Here is a tiny trained network, its code and every weight. The questions are about switching its units off for an input and a target symbol, where a switched-off unit gives its printed mean instead of its output.

import numpy as np


def w(rows, s, z=0):
    codes = np.array(rows[::2]) - 128.0
    scale = np.full(codes.shape[1], s)
    scale[-1] = z or s
    return codes * scale


def f(y):
    return y / 2 * (1 + np.tanh(0.7978845608 * (y + 0.044715 * y**3)))


def softmax(a):
    e = np.exp(a - a.max(-1, keepdims=True))
    return e / e.sum(-1, keepdims=True)


def log_softmax(a):
    a = a - a.max(-1, keepdims=True)
    return a - np.log(np.exp(a).sum(-1, keepdims=True))


def net(x, mask):
    ids = ['Λγεημσω'.index(c) for c in x.split()]
    T = len(ids)
    res = E[ids] + P[:T]
    u = 0
    for l in range(2):
        r = res
        for j in range(2):
            rows = slice(2 * j, 2 * j + 2)
            q, k, v = (r @ M[l][rows].T for M in (Q, K, V))
            z = softmax(np.where(np.tri(T) > 0, q @ k.T / 2**0.5, -1e9)) @ v
            o = O[l][rows]
            res = res + np.where(mask[u + j], z, o[:, -1]) @ o[:, :-1]
        u += 2
        y = f(res @ A[l][:, :-1].T + A[l][:, -1])
        res = res + np.where(mask[u : u + 8], y, B[l][:, -1]) @ B[l][:, :-1]
        u += 8
    return log_softmax(res[-1] @ U[:, :-1].T + U[:, -1])


Q, K, V, O, A, B = {}, {}, {}, {}, {}, {}
E = w([
[77,86,101,65],'Λ',
[141,114,47,60],'γ',
[152,111,123,153],'ε',
[189,184,137,109],'η',
[156,58,117,153],'μ',
[91,126,195,152],'σ',
[104,158,215,3],'ω',
],0.014)
P = w([
[121,83,117,171],'0',
[134,250,137,183],'1',
[110,65,99,165],'2',
[142,244,113,181],'3',
[154,58,125,139],'4',
[144,242,93,171],'5',
[190,55,159,117],'6',
[158,246,90,169],'7',
[223,48,187,98],'8',
[166,249,80,164],'9',
[243,35,201,93],'10',
[175,247,61,153],'11',
[251,17,217,89],'12',
[180,253,71,153],'13',
],0.0046)
Q[0] = w([
[244,171,84,239],'0.h0',
[208,18,163,136],'0.h0',
[196,68,251,11],'0.h1',
[178,51,138,117],'0.h1',
],0.012)
K[0] = w([
[219,132,7,166],'0.h0',
[70,172,96,187],'0.h0',
[147,234,19,31],'0.h1',
[91,121,107,78],'0.h1',
],0.016)
V[0] = w([
[1,207,177,206],'0.h0',
[54,154,66,78],'0.h0',
[211,89,182,146],'0.h1',
[164,194,80,80],'0.h1',
],0.0065)
O[0] = w([
[251,179,213,3,4],'0.h0',
[152,143,131,235,161],'0.h0',
[132,125,49,175,119],'0.h1',
[229,166,160,30,201],'0.h1',
],0.0045,0.0029)
A[0] = w([
[94,208,35,110,84],'0.n0',
[110,148,200,74,17],'0.n1',
[137,222,95,209,252],'0.n2',
[163,249,160,123,61],'0.n3',
[69,143,103,93,141],'0.n4',
[158,88,53,173,206],'0.n5',
[119,102,205,162,167],'0.n6',
[47,144,172,156,130],'0.n7',
],0.013,0.0031)
B[0] = w([
[96,220,121,59,203],'0.n0',
[54,107,81,206,160],'0.n1',
[200,220,108,187,234],'0.n2',
[126,117,5,142,173],'0.n3',
[115,128,192,102,147],'0.n4',
[184,38,112,82,253],'0.n5',
[142,167,70,45,152],'0.n6',
[109,158,203,101,130],'0.n7',
],0.015,0.006)
Q[1] = w([
[97,57,145,92],'1.h0',
[130,42,147,137],'1.h0',
[209,140,130,3],'1.h1',
[115,117,126,100],'1.h1',
],0.021)
K[1] = w([
[22,94,145,117],'1.h0',
[33,112,74,139],'1.h0',
[248,128,133,67],'1.h1',
[151,129,87,131],'1.h1',
],0.015)
V[1] = w([
[66,146,114,156],'1.h0',
[79,76,103,193],'1.h0',
[70,127,146,1],'1.h1',
[195,121,231,201],'1.h1',
],0.0071)
O[1] = w([
[85,130,131,172,126],'1.h0',
[90,142,125,188,103],'1.h0',
[58,135,75,69,151],'1.h1',
[106,126,128,254,1],'1.h1',
],0.0072,0.0079)
A[1] = w([
[91,17,196,109,35],'1.n0',
[91,132,250,82,155],'1.n1',
[69,102,150,125,3],'1.n2',
[158,49,121,114,195],'1.n3',
[164,113,150,127,117],'1.n4',
[89,212,133,163,47],'1.n5',
[162,180,116,167,108],'1.n6',
[86,215,172,88,134],'1.n7',
],0.013,0.0051)
B[1] = w([
[173,252,94,74,173],'1.n0',
[126,71,179,109,155],'1.n1',
[145,157,143,184,129],'1.n2',
[83,103,102,184,255],'1.n3',
[152,109,138,133,160],'1.n4',
[76,173,95,157,164],'1.n5',
[141,82,114,125,223],'1.n6',
[118,147,175,162,227],'1.n7',
],0.023,0.0095)
U = w([
[237,124,135,110,125],'Λ',
[76,109,147,222,180],'γ',
[86,105,214,125,220],'ε',
[31,110,92,47,147],'η',
[17,227,173,214,104],'μ',
[159,254,169,72,169],'σ',
[124,228,78,176,2],'ω',
],0.0051,0.0044)

Each question gives the input, a string of symbols that net reads in full, and the target symbol t.
The units are the heads (2 rows each of Q, K, V and O) and the neurons (one row each of A and B). Each row of codes is followed by its name. A weight is (code - 128) times the scale printed after its matrix; where a second scale follows, it is the last column's (O, A, B and U).
mask holds one flag per unit, layer by layer, with each layer's heads first. A switched-off unit (its flag False) gives its mean, the last column of its rows in O or B, instead of its output. The means were averaged over made-up inputs and are rounded, as every weight is.
A unit's drop is (log p(t) with every unit on - log p(t) with that unit switched off) / (log p(t) with every unit on - log p(t) with every unit switched off).
The circuit of an input: a set's keep is (log p(t) with only the set's units on - log p(t) with every unit switched off) / (log p(t) with every unit on - log p(t) with every unit switched off). Starting from the 12 units with the biggest drops (on a tie, the unit counted first), units are removed one at a time, each time the one whose removal leaves the highest keep (on an exact tie, the one counted first), for as long as the keep stays at least 0.8.
circuit, biggest first: the units of the circuit, biggest drop first
k most important neurons: the k neurons with the biggest drops, biggest first
top k neurons in layer l: the k neurons of layer l with the biggest drops, biggest first
input γ γ ε, target γ: top 2 neurons in layer 0 => 0.n5, 0.n0
input ε γ η γ η ε ε σ Λ γ η σ, target μ: circuit, biggest first => 0.n5, 1.n5
input γ Λ σ σ γ γ γ ω ω γ γ η σ, target η: circuit, biggest first => 0.n6, 0.n2
input γ Λ ε ε γ Λ Λ, target σ: circuit, biggest first => 1.n0, 0.n2, 0.n0
input ε η γ, target η: 2 most important neurons => 0.n5, 0.n1
input γ Λ ε η ε Λ σ ε γ γ μ, target ω: top 4 neurons in layer 0 => 0.n2, 0.n0, 0.n5, 0.n3
input ω μ γ ε η σ ε ε ε μ σ ε η γ, target σ: top 2 neurons in layer 0 => 0.n0, 0.n5
input γ η ω Λ γ η γ γ γ μ, target γ: circuit, biggest first => 0.n5, 1.n3, 0.n0
input ε η η η γ η μ ε η γ η μ ω μ, target γ: circuit, biggest first => 1.n3, 0.n5, 0.n0
input γ ε γ Λ γ ε σ η γ μ η ε η, target γ: 4 most important neurons => 0.n2, 0.n0, 1.n0, 1.n3
input γ η ε ω μ γ γ γ γ σ γ η, target ω: 2 most important neurons => 0.n2, 1.n5
input γ γ ε γ γ γ Λ Λ γ ε μ γ μ, target η: 2 most important neurons => 0.n2, 1.n3
input γ η ω, target μ: 4 most important neurons => 0.n1, 0.n5, 0.n2, 1.n2
input γ Λ μ σ γ ε γ, target γ: top 2 neurons in layer 0 => 0.n5, 0.n2
input γ γ σ, target ε: 4 most important neurons => 0.n6, 0.n5, 1.n1, 0.n2
input σ γ γ ε γ γ ε γ ε, target η: top 3 neurons in layer 1 => 1.n7, 1.n3, 1.n2
input ε σ ε ε η Λ μ, target ω: circuit, biggest first => 0.n2, 1.n0, 1.n3, 0.n5
input γ ε γ, target γ: top 4 neurons in layer 0 => 0.n2, 0.n6, 0.n0, 0.n7
input Λ Λ η ε γ γ ω γ μ η η γ η, target η: 4 most important neurons => 0.n5, 0.n2, 0.n0, 0.n3
input ε μ η, target Λ: most important neuron => 1.n3
input ε Λ η ω γ η, target ω: 3 most important neurons => 1.n5, 0.n2, 0.n3
input Λ η ε η σ, target ε: most important neuron => 0.n2
